Below are the code and all the weights of a small trained network. Each question names an input and a class and asks about switching units off, where a switched-off unit gives its printed mean instead of its output.

import numpy as np


def w(rows, s, z=0):
    codes = np.array(rows[::2]) - 128.0
    scale = np.full(codes.shape[1], s)
    scale[-1] = z or s
    return codes * scale


def f(y):
    return y / 2 * (1 + np.tanh(0.7978845608 * (y + 0.044715 * y**3)))


def log_softmax(a):
    a = a - a.max(-1, keepdims=True)
    return a - np.log(np.exp(a).sum(-1, keepdims=True))


def net(x, mask):
    res = np.array(x, float).reshape(1, 4) / 4 @ E
    y = f(res @ A[0][:, :-1].T + A[0][:, -1])
    res = res + np.where(mask, y, B[0][:, -1]) @ B[0][:, :-1]
    return log_softmax(res[-1] @ U[:, :-1].T + U[:, -1])


A, B = {}, {}
E = w([
[82,112,75,64,38,197,179,173],'x0',
[113,80,27,144,80,79,95,76],'x1',
[102,78,121,45,133,119,27,160],'x2',
[11,148,102,112,135,86,203,137],'x3',
],0.012)
A[0] = w([
[96,115,96,135,62,202,203,195,254],'n1',
[92,101,117,87,134,43,61,117,216],'n2',
[238,118,128,217,157,90,123,85,127],'n3',
[165,50,59,52,44,208,109,141,157],'n4',
[193,109,172,164,202,208,107,129,167],'n5',
[105,65,54,132,144,58,90,32,246],'n6',
[254,158,208,193,178,134,102,96,225],'n7',
],0.0075,0.0044)
B[0] = w([
[99,218,57,63,82,194,152,119,253],'n1',
[83,44,154,98,162,94,85,197,212],'n2',
[168,112,99,237,71,115,115,39,207],'n3',
[221,122,72,76,67,132,106,168,246],'n4',
[224,126,163,98,180,94,144,117,199],'n5',
[40,22,44,194,117,79,97,164,243],'n6',
[255,186,224,192,169,138,122,54,248],'n7',
],0.0081,0.011)
U = w([
[34,46,86,118,142,43,90,184,152],'0',
[179,204,191,135,188,130,148,107,75],'1',
[1,200,123,119,152,133,244,130,252],'2',
[132,128,68,69,69,199,103,163,102],'3',
[141,88,216,66,185,154,41,187,92],'4',
[156,88,121,199,107,95,92,90,89],'5',
],0.0098,0.0018)

Each question gives the input, the list of numbers given to net, and the class t.
The units are the neurons (one row each of A and B). Each row of codes is followed by its name. A weight is (code - 128) times the scale printed after its matrix; where a second scale follows, it is the last column's (A, B and U).
mask holds one flag per neuron, in row order. A switched-off neuron (its flag False) gives its mean, the last column of its row in B, instead of its output. The means were averaged over made-up inputs and are rounded, as every weight is.
A unit's drop is (log p(t) with every unit on - log p(t) with that unit switched off) / (log p(t) with every unit on - log p(t) with every unit switched off).
The circuit of an input: a set's keep is (log p(t) with only the set's units on - log p(t) with every unit switched off) / (log p(t) with every unit on - log p(t) with every unit switched off). Starting from all 7 units, units are removed one at a time, each time the one whose removal leaves the highest keep (on an exact tie, the one counted first), for as long as the keep stays at least 0.8.
circuit, biggest first: the units of the circuit, biggest drop first
most important unit: the unit with the biggest drop
k most important neurons: the k neurons with the biggest drops, biggest first
drop of u: that unit's drop, to one decimal
input [-6,7,-2,3], class 0: most important unit -> n6
input [2,-1,-3,-7], class 1: 2 most important neurons -> (n6, n7)
input [-1,-2,7,2], class 0: 2 most important neurons -> (n7, n5)
input [1,-4,-2,1], class 2: circuit, biggest first -> (n7, n4)
input [-3,0,-1,-5], class 1: 3 most important neurons -> (n7, n6, n5)
input [1,3,4,-6], class 0: circuit, biggest first -> (n6, n7, n2)
input [-3,-3,5,-5], class 1: 2 most important neurons -> (n7, n6)
input [5,5,7,0], class 0: 3 most important neurons -> (n6, n2, n7)
input [-5,-4,7,-8], class 1: drop of n3 -> 0.0
input [-2,-7,2,-2], class 1: drop of n7 -> 0.1
input [-5,-7,4,3], class 1: drop of n5 -> 0.1
input [4,-6,1,-8], class 1: drop of n7 -> 0.2
